Here is a tiny trained network, its code and every weight. The questions are about switching its units off for an input and a class, where a switched-off unit gives its printed mean instead of its output.

import numpy as np


def w(rows, s, z=0):
    codes = np.array(rows[::2]) - 128.0
    scale = np.full(codes.shape[1], s)
    scale[-1] = z or s
    return codes * scale


def norm(h):
    return h / np.sqrt((h * h).mean(-1, keepdims=True) + 1e-5)


def f(y):
    return y / 2 * (1 + np.tanh(0.7978845608 * (y + 0.044715 * y**3)))


def log_softmax(a):
    a = a - a.max(-1, keepdims=True)
    return a - np.log(np.exp(a).sum(-1, keepdims=True))


def net(x, mask):
    res = np.array(x, float).reshape(1, 3) / 4 @ E
    u = 0
    for l in range(2):
        y = f(norm(res) @ A[l][:, :-1].T + A[l][:, -1])
        res = res + np.where(mask[u : u + 5], y, B[l][:, -1]) @ B[l][:, :-1]
        u += 5
    return log_softmax(norm(res)[-1] @ U[:, :-1].T + U[:, -1])


A, B = {}, {}
E = w([
[120,130,138],'x0',
[2,166,106],'x1',
[108,47,74],'x2',
],0.0046)
A[0] = w([
[176,72,123,159],'0.n1',
[105,183,112,43],'0.n2',
[135,232,121,251],'0.n3',
[131,114,98,107],'0.n4',
[97,3,137,176],'0.n5',
],0.015,0.0032)
B[0] = w([
[153,81,27,212],'0.n1',
[36,2,85,157],'0.n2',
[117,151,44,254],'0.n3',
[50,143,168,132],'0.n4',
[161,42,137,227],'0.n5',
],0.0091,0.0067)
A[1] = w([
[128,15,104,106],'1.n1',
[230,254,63,124],'1.n2',
[149,100,79,121],'1.n3',
[105,73,112,69],'1.n4',
[15,34,216,4],'1.n5',
],0.0098,0.0023)
B[1] = w([
[118,142,139,255],'1.n1',
[186,208,181,236],'1.n2',
[95,166,175,206],'1.n3',
[101,214,182,169],'1.n4',
[142,154,246,170],'1.n5',
],0.012,0.0053)
U = w([
[234,211,116,33],'0',
[178,2,96,249],'1',
[9,154,46,77],'2',
[55,85,251,101],'3',
],0.017,0.0019)

Each question gives the input, the list of numbers given to net, and the class t.
The units are the neurons (one row each of A and B). Each row of codes is followed by its name. A weight is (code - 128) times the scale printed after its matrix; where a second scale follows, it is the last column's (A, B and U).
mask holds one flag per neuron, layer by layer. A switched-off neuron (its flag False) gives its mean, the last column of its row in B, instead of its output. The means were averaged over made-up inputs and are rounded, as every weight is.
A unit's drop is (log p(t) with every unit on - log p(t) with that unit switched off) / (log p(t) with every unit on - log p(t) with every unit switched off).
The circuit of an input: a set's keep is (log p(t) with only the set's units on - log p(t) with every unit switched off) / (log p(t) with every unit on - log p(t) with every unit switched off). Starting from all 10 units, units are removed one at a time, each time the one whose removal leaves the highest keep (on an exact tie, the one counted first), for as long as the keep stays at least 0.8.
circuit, biggest first: the units of the circuit, biggest drop first
most important unit: the unit with the biggest drop
k most important neurons: the k neurons with the biggest drops, biggest first
k most important neurons of layer l: the k neurons of layer l with the biggest drops, biggest first
drop of u: that unit's drop, to one decimal
input [3,8,2], class 3: 2 most important neurons of layer 0	(0.n1; 0.n3)
input [-5,2,-2], class 2: circuit, biggest first	(0.n2)
input [3,-1,1], class 1: 2 most important neurons of layer 0	(0.n1; 0.n5)
input [-4,1,-2], class 2: 2 most important neurons of layer 0	(0.n2; 0.n3)
input [4,8,1], class 3: 3 most important neurons	(0.n1; 1.n5; 0.n2)
input [-8,2,7], class 3: 2 most important neurons	(0.n3; 0.n4)
input [-4,-4,1], class 1: 2 most important neurons of layer 1	(1.n2; 1.n5)
input [3,-5,2], class 1: 2 most important neurons	(1.n2; 0.n3)
input [-4,-1,3], class 1: 2 most important neurons	(0.n5; 0.n1)
input [3,3,-7], class 2: 2 most important neurons	(0.n2; 0.n3)
input [0,1,-7], class 2: 2 most important neurons	(0.n2; 1.n5)
input [2,-4,1], class 1: 2 most important neurons	(1.n2; 0.n3)
input [2,4,1], class 3: 3 most important neurons	(0.n1; 1.n5; 0.n3)
input [-2,-3,1], class 1: most important unit	1.n2
input [-7,2,-1], class 2: drop of 0.n3	0.3
input [-3,2,-7], class 2: drop of 0.n2	0.9
input [-6,6,7], class 3: drop of 1.n5	0.0
input [0,-3,2], class 1: drop of 0.n1	0.1
